Below is a small trained network, with its code and all its weights. Each question gives an input and a target symbol and asks what happens when units are switched off, that is, made to give their printed mean instead of their output.

import numpy as np


def w(rows, s, z=0):
    codes = np.array(rows[::2]) - 128.0
    scale = np.full(codes.shape[1], s)
    scale[-1] = z or s
    return codes * scale


def norm(h):
    return h / np.sqrt((h * h).mean(-1, keepdims=True) + 1e-5)


def f(y):
    return y / 2 * (1 + np.tanh(0.7978845608 * (y + 0.044715 * y**3)))


def softmax(a):
    e = np.exp(a - a.max(-1, keepdims=True))
    return e / e.sum(-1, keepdims=True)


def log_softmax(a):
    a = a - a.max(-1, keepdims=True)
    return a - np.log(np.exp(a).sum(-1, keepdims=True))


def net(x, mask):
    ids = ['βδζθξπτφψω'.index(c) for c in x.split()]
    T = len(ids)
    res = E[ids] + P[:T]
    u = 0
    for l in range(3):
        q, k, v = (norm(res) @ M[l].T for M in (Q, K, V))
        z = softmax(np.where(np.tri(T) > 0, q @ k.T / 2**0.5, -1e9)) @ v
        res = res + np.where(mask[u], z, O[l][:, -1]) @ O[l][:, :-1]
        u += 1
        y = f(norm(res) @ A[l][:, :-1].T + A[l][:, -1])
        res = res + np.where(mask[u : u + 8], y, B[l][:, -1]) @ B[l][:, :-1]
        u += 8
    return log_softmax(norm(res)[-1] @ U[:, :-1].T + U[:, -1])


Q, K, V, O, A, B = {}, {}, {}, {}, {}, {}
E = w([
[156,147,149,128,82,149,55,61,182,180,152,170],'β',
[107,156,82,117,101,151,54,95,150,114,103,125],'δ',
[101,189,5,117,155,87,108,178,136,128,95,109],'ζ',
[200,94,126,76,104,106,172,151,176,96,139,114],'θ',
[174,110,144,122,126,218,22,128,118,127,149,109],'ξ',
[65,71,90,122,188,205,184,117,115,212,23,114],'π',
[85,129,116,111,111,151,153,101,131,86,210,76],'τ',
[159,127,147,75,168,98,72,179,159,180,111,112],'φ',
[160,153,49,139,129,153,9,119,148,156,95,150],'ψ',
[83,164,129,112,155,86,169,138,160,163,216,116],'ω',
],0.017)
P = w([
[90,106,167,76,120,97,90,130,105,129,142,230],'0',
[126,152,190,116,194,158,125,75,162,77,119,201],'1',
[91,83,148,154,62,103,70,98,98,147,154,190],'2',
[121,165,175,116,184,145,135,113,186,92,131,123],'3',
[107,109,131,171,22,89,112,144,142,154,141,165],'4',
[134,198,153,137,150,151,150,102,200,112,125,104],'5',
[92,99,129,133,44,92,106,155,163,169,143,100],'6',
[142,210,139,140,149,142,161,115,213,124,119,54],'7',
[91,85,134,90,55,112,133,179,211,190,134,70],'8',
[176,158,61,204,47,13,118,155,135,151,170,80],'9',
[161,204,89,85,191,144,141,94,210,166,153,28],'10',
[145,125,97,148,1,89,91,131,177,182,176,135],'11',
],0.0082)
Q[0] = w([
[166,173,157,147,147,115,47,213,207,168,210,78],'0.h1',
[151,183,164,174,3,79,78,173,133,160,148,65],'0.h1',
],0.0048)
K[0] = w([
[122,56,108,206,149,212,245,62,83,252,19,78],'0.h1',
[128,136,87,72,163,226,138,120,197,197,105,42],'0.h1',
],0.0035)
V[0] = w([
[106,108,67,79,159,90,47,16,165,130,136,156],'0.h1',
[190,255,157,82,99,32,12,147,79,21,243,170],'0.h1',
],0.0033)
O[0] = w([
[122,202,147,108,82,151,145,148,146,127,108,97,251],'0.h1',
[107,113,247,174,173,72,75,113,41,39,63,183,183],'0.h1',
],0.012,0.0027)
A[0] = w([
[93,146,128,84,200,109,74,64,127,74,122,221,139],'0.n1',
[136,163,155,215,172,180,138,108,183,142,79,161,161],'0.n2',
[112,106,87,139,185,26,151,94,19,140,47,79,109],'0.n3',
[111,137,146,64,168,49,113,180,149,127,88,188,95],'0.n4',
[70,171,156,79,54,126,34,157,99,171,131,108,149],'0.n5',
[4,154,104,145,173,76,176,56,171,113,200,132,172],'0.n6',
[73,140,60,213,207,246,120,227,17,221,24,154,161],'0.n7',
[158,193,101,88,152,160,48,32,119,122,181,70,251],'0.n8',
],0.0045,0.0024)
B[0] = w([
[166,78,158,182,159,121,184,129,91,54,126,147,183],'0.n1',
[83,186,152,61,218,161,144,106,68,118,186,2,155],'0.n2',
[126,126,191,131,160,138,133,138,149,145,208,133,124],'0.n3',
[158,171,177,187,118,202,92,71,112,172,136,161,155],'0.n4',
[81,136,103,123,54,133,188,206,81,167,91,137,231],'0.n5',
[111,178,99,114,82,193,68,140,132,96,86,180,173],'0.n6',
[60,84,201,78,138,51,148,92,121,120,81,147,155],'0.n7',
[174,162,96,143,120,121,185,171,201,120,113,118,255],'0.n8',
],0.0072,0.0057)
Q[1] = w([
[114,141,138,147,9,89,87,206,143,138,126,122],'1.h1',
[59,26,133,108,88,138,157,124,78,175,121,166],'1.h1',
],0.012)
K[1] = w([
[114,148,71,38,178,177,172,148,254,179,114,44],'1.h1',
[116,165,220,113,229,213,160,53,116,57,48,177],'1.h1',
],0.0071)
V[1] = w([
[57,177,156,33,132,38,117,40,166,129,178,207],'1.h1',
[47,115,58,148,76,178,170,123,195,1,168,121],'1.h1',
],0.0054)
O[1] = w([
[118,144,85,190,92,170,254,207,220,175,89,132,7],'1.h1',
[239,135,112,66,186,204,182,104,41,71,151,230,63],'1.h1',
],0.0095,0.0019)
A[1] = w([
[175,86,25,111,243,140,120,173,134,104,137,194,177],'1.n1',
[194,130,173,178,127,93,114,205,54,154,107,64,127],'1.n2',
[80,96,50,156,119,164,253,66,124,132,237,85,77],'1.n3',
[138,186,126,163,42,76,116,165,111,157,170,44,108],'1.n4',
[18,207,203,6,126,96,120,99,135,195,15,207,252],'1.n5',
[161,37,73,117,146,124,196,153,105,218,207,105,76],'1.n6',
[210,125,195,135,169,152,51,191,214,219,95,148,151],'1.n7',
[91,106,135,179,73,180,143,220,138,98,185,151,163],'1.n8',
],0.0051,0.004)
B[1] = w([
[76,97,75,134,95,98,254,154,81,76,133,121,143],'1.n1',
[104,141,123,129,97,101,206,69,203,94,108,110,172],'1.n2',
[137,117,135,128,97,129,161,107,86,58,131,68,142],'1.n3',
[168,159,229,54,196,201,147,161,94,151,184,148,176],'1.n4',
[179,59,92,103,103,165,101,123,114,29,132,100,254],'1.n5',
[172,114,177,8,191,103,170,54,146,101,182,204,142],'1.n6',
[146,162,85,148,151,161,110,144,133,85,176,197,204],'1.n7',
[178,120,123,83,206,122,71,120,204,133,108,233,181],'1.n8',
],0.0068,0.0067)
Q[2] = w([
[210,254,90,145,137,163,83,151,214,39,163,59],'2.h1',
[158,81,68,68,52,208,56,165,185,78,121,150],'2.h1',
],0.0069)
K[2] = w([
[170,96,36,29,88,81,119,150,108,253,171,109],'2.h1',
[136,216,35,67,177,121,165,55,168,151,200,28],'2.h1',
],0.0065)
V[2] = w([
[197,37,133,141,124,2,192,140,155,81,78,93],'2.h1',
[214,115,149,127,25,183,161,54,181,158,214,79],'2.h1',
],0.0057)
O[2] = w([
[53,157,69,41,121,166,84,214,95,148,252,148,5],'2.h1',
[38,85,163,197,126,172,91,171,89,24,113,138,157],'2.h1',
],0.011,0.0025)
A[2] = w([
[120,98,107,148,132,162,105,47,153,151,123,116,185],'2.n1',
[222,126,94,99,126,134,208,108,108,96,105,169,251],'2.n2',
[114,164,148,108,93,147,89,101,199,182,124,79,129],'2.n3',
[153,105,170,127,159,188,143,83,137,116,174,142,2],'2.n4',
[101,52,203,116,192,71,73,26,13,123,125,87,205],'2.n5',
[129,117,105,148,106,145,122,84,163,120,141,150,32],'2.n6',
[47,91,114,161,126,176,200,87,123,174,146,135,225],'2.n7',
[148,82,88,199,179,177,254,86,122,160,90,176,169],'2.n8',
],0.0098,0.0015)
B[2] = w([
[63,88,133,152,209,53,123,176,147,138,154,138,142],'2.n1',
[62,126,141,161,156,174,140,86,116,177,117,119,207],'2.n2',
[135,76,127,108,94,92,184,128,85,156,165,101,176],'2.n3',
[87,163,139,85,80,89,101,130,70,127,150,126,156],'2.n4',
[73,48,98,23,245,109,129,90,205,119,45,70,247],'2.n5',
[108,147,125,100,120,115,137,191,208,161,112,103,138],'2.n6',
[131,179,164,57,99,95,55,81,136,66,47,63,136],'2.n7',
[213,66,91,155,116,1,58,133,115,108,200,140,184],'2.n8',
],0.0098,0.011)
U = w([
[101,165,159,184,118,173,144,190,192,82,49,157,84],'β',
[98,180,157,150,123,192,129,66,43,114,93,155,252],'δ',
[126,175,123,99,162,170,183,154,146,217,105,165,140],'ζ',
[89,162,103,110,171,142,51,217,85,96,193,187,193],'θ',
[100,90,117,82,189,121,68,88,147,104,113,137,168],'ξ',
[69,125,79,163,145,129,148,164,79,121,121,145,159],'π',
[141,81,140,129,166,124,183,121,2,85,172,185,170],'τ',
[50,119,148,181,85,74,90,163,168,169,155,88,8],'φ',
[219,191,128,62,68,93,96,117,89,71,150,127,30],'ψ',
[150,91,74,220,176,80,127,141,184,123,144,189,90],'ω',
],0.0081,0.0022)

Each question gives the input, a string of symbols that net reads in full, and the target symbol t.
The units are the heads (2 rows each of Q, K, V and O) and the neurons (one row each of A and B). Each row of codes is followed by its name. A weight is (code - 128) times the scale printed after its matrix; where a second scale follows, it is the last column's (O, A, B and U).
mask holds one flag per unit, layer by layer, with each layer's heads first. A switched-off unit (its flag False) gives its mean, the last column of its rows in O or B, instead of its output. The means were averaged over made-up inputs and are rounded, as every weight is.
A unit's drop is (log p(t) with every unit on - log p(t) with that unit switched off) / (log p(t) with every unit on - log p(t) with every unit switched off).
The circuit of an input: a set's keep is (log p(t) with only the set's units on - log p(t) with every unit switched off) / (log p(t) with every unit on - log p(t) with every unit switched off). Starting from the 12 units with the biggest drops (on a tie, the unit counted first), units are removed one at a time, each time the one whose removal leaves the highest keep (on an exact tie, the one counted first), for as long as the keep stays at least 0.8.
units of the circuit, in order: the units of the circuit, biggest drop first
unit that matters most: the unit with the biggest drop
k most important neurons: the k neurons with the biggest drops, biggest first
top k neurons in layer l: the k neurons of layer l with the biggest drops, biggest first
input ξ φ π ω β τ δ, target β: units of the circuit, in order : 0.h1, 2.h1, 2.n5
input ξ ξ ξ ω ω, target ω: units of the circuit, in order : 1.h1, 2.n8
input ξ ζ ξ ω ω ω θ, target ω: top 2 neurons in layer 2 : 2.n8, 2.n2
input ξ ξ δ φ ξ ω τ ζ ξ, target ζ: unit that matters most : 0.n5
input φ ψ ζ, target ψ: units of the circuit, in order : 2.h1, 2.n5
input ξ ξ τ ω ξ ζ ξ φ ω, target φ: units of the circuit, in order : 1.h1, 2.n5
input τ θ ξ ξ ξ φ ζ, target φ: units of the circuit, in order : 1.h1, 0.n7, 2.n5
input τ β ξ ξ δ ξ ξ ξ ξ φ δ ξ, target δ: units of the circuit, in order : 1.h1, 2.n2, 2.n5, 2.n8
input ω ω β ζ ζ θ ξ ω ψ ω, target ψ: top 3 neurons in layer 0 : 0.n7, 0.n6, 0.n5
input ξ ψ ξ π ξ ω, target ψ: top 2 neurons in layer 2 : 2.n7, 2.n5
input ζ ξ ξ φ θ ω, target θ: units of the circuit, in order : 2.h1, 2.n5
input ξ ξ θ ξ ξ ξ ζ ω ζ β ω φ, target ω: 2 most important neurons : 2.n8, 0.n6
input φ π φ φ ξ δ ξ ξ ξ ξ, target θ: 3 most important neurons : 2.n5, 1.n6, 2.n4
input ξ ω ξ δ φ, target δ: unit that matters most : 0.n8
input ζ φ ω ξ ξ ξ ξ ξ ξ δ ω, target δ: 3 most important neurons : 0.n6, 2.n5, 2.n2
input ω ξ ζ β, target ζ: units of the circuit, in order : 2.h1, 1.h1, 0.n7
input ξ ω ξ ξ ξ ξ ω ω φ ψ ξ, target ψ: 2 most important neurons : 0.n8, 2.n5
input ξ ξ ψ ξ ζ ζ ζ ξ φ τ τ ξ, target τ: top 2 neurons in layer 2 : 2.n8, 2.n2
input ω θ ξ β ψ, target β: top 2 neurons in layer 2 : 2.n8, 2.n5
input ω φ ζ φ ζ φ, target ζ: most important neuron : 0.n7
input ζ ξ ξ θ ξ δ ζ ψ θ, target ψ: top 3 neurons in layer 0 : 0.n7, 0.n2, 0.n8
input τ ζ ξ β ω φ ξ φ ξ β ω δ, target ω: 2 most important neurons : 2.n8, 0.n6
input ω δ ξ φ ω ω ω ω φ, target ω: top 3 neurons in layer 0 : 0.n8, 0.n6, 0.n5
input ξ φ ξ φ ξ ω ξ ξ ξ ψ ξ, target ψ: 4 most important neurons : 0.n8, 2.n5, 2.n2, 1.n7
input β ζ ξ ψ ζ φ φ φ, target φ: 2 most important neurons : 0.n7, 2.n5
input ζ ψ π ζ ξ θ, target τ: 2 most important neurons : 2.n5, 2.n2
input θ ω ζ ξ τ β τ φ, target τ: most important neuron : 2.n8
input β ξ ζ δ ξ φ ξ π φ ω θ, target τ: 2 most important neurons : 2.n5, 1.n6
